Below is a small trained network, with its code and all its weights. Each question gives an input and a class and asks what happens when units are switched off, that is, made to give their printed mean instead of their output.

import numpy as np


def w(rows, s, z=0):
    codes = np.array(rows[::2]) - 128.0
    scale = np.full(codes.shape[1], s)
    scale[-1] = z or s
    return codes * scale


def f(y):
    return y / 2 * (1 + np.tanh(0.7978845608 * (y + 0.044715 * y**3)))


def log_softmax(a):
    a = a - a.max(-1, keepdims=True)
    return a - np.log(np.exp(a).sum(-1, keepdims=True))


def net(x, mask):
    res = np.array(x, float).reshape(1, 4) / 4 @ E
    y = f(res @ A[0][:, :-1].T + A[0][:, -1])
    res = res + np.where(mask, y, B[0][:, -1]) @ B[0][:, :-1]
    return log_softmax(res[-1] @ U[:, :-1].T + U[:, -1])


A, B = {}, {}
E = w([
[126,129,126],'x0',
[129,135,124],'x1',
[145,25,183],'x2',
[2,120,150],'x3',
],0.0089)
A[0] = w([
[240,164,80,206],'N0',
[214,126,109,117],'N1',
[74,143,93,62],'N2',
[174,155,169,37],'N3',
[73,141,171,48],'N4',
[130,96,127,238],'N5',
[140,89,33,30],'N6',
[49,120,129,34],'N7',
[16,105,88,103],'N8',
[195,128,84,98],'N9',
[229,127,93,43],'N10',
[108,218,11,180],'N11',
[190,153,117,117],'N12',
[144,105,118,254],'N13',
[89,109,76,207],'N14',
[168,110,70,128],'N15',
],0.013,0.0045)
B[0] = w([
[71,82,131,254],'N0',
[60,183,116,195],'N1',
[131,118,211,148],'N2',
[110,216,205,131],'N3',
[57,140,219,146],'N4',
[184,106,55,171],'N5',
[125,204,198,120],'N6',
[128,155,172,159],'N7',
[104,103,146,197],'N8',
[17,82,194,175],'N9',
[85,160,191,193],'N10',
[196,2,142,252],'N11',
[108,93,153,172],'N12',
[117,76,73,179],'N13',
[71,129,74,164],'N14',
[72,151,137,158],'N15',
],0.0073,0.009)
U = w([
[57,158,254,3],'0',
[96,73,40,253],'1',
[242,15,210,120],'2',
[130,78,85,234],'3',
[173,190,24,95],'4',
],0.0097,0.0037)

Each question gives the input, the list of numbers given to net, and the class t.
The units are the neurons (one row each of A and B). Each row of codes is followed by its name. A weight is (code - 128) times the scale printed after its matrix; where a second scale follows, it is the last column's (A, B and U).
mask holds one flag per neuron, in row order. A switched-off neuron (its flag False) gives its mean, the last column of its row in B, instead of its output. The means were averaged over made-up inputs and are rounded, as every weight is.
A unit's drop is (log p(t) with every unit on - log p(t) with that unit switched off) / (log p(t) with every unit on - log p(t) with every unit switched off).
The circuit of an input: a set's keep is (log p(t) with only the set's units on - log p(t) with every unit switched off) / (log p(t) with every unit on - log p(t) with every unit switched off). Starting from the 12 units with the biggest drops (on a tie, the unit counted first), units are removed one at a time, each time the one whose removal leaves the highest keep (on an exact tie, the one counted first), for as long as the keep stays at least 0.8.
circuit, biggest first: the units of the circuit, biggest drop first
most important unit: the unit with the biggest drop
k most important neurons: the k neurons with the biggest drops, biggest first
drop when u is switched off: that unit's drop, to one decimal
input [-5,-4,4,-2], class 1: circuit, biggest first -> [N11 N2]
input [-7,1,4,-3], class 1: most important unit -> N11
input [8,3,7,-7], class 1: circuit, biggest first -> [N1 N11]
input [-4,0,-7,6], class 2: circuit, biggest first -> [N11 N2]
input [-4,3,-4,-5], class 0: circuit, biggest first -> [N10 N9]
input [3,6,-8,6], class 2: circuit, biggest first -> [N11 N2]
input [4,1,-5,0], class 2: 2 most important neurons -> [N11 N1]
input [-1,4,-6,1], class 2: 2 most important neurons -> [N11 N1]
input [-5,-3,4,-5], class 0: circuit, biggest first -> [N11 N10]
input [-4,3,-6,-7], class 0: 2 most important neurons -> [N10 N9]
input [-2,5,-6,-5], class 2: 3 most important neurons -> [N11 N14 N12]
input [-4,-1,-5,3], class 2: circuit, biggest first -> [N11 N1]
input [0,-2,-5,-3], class 2: 2 most important neurons -> [N11 N14]
input [-3,8,5,-5], class 3: circuit, biggest first -> [N11]
input [-3,7,-1,-7], class 0: drop when N10 is switched off -> 0.1
input [2,2,-8,-6], class 2: drop when N9 is switched off -> -0.2
input [8,2,3,-5], class 1: drop when N3 is switched off -> -0.1
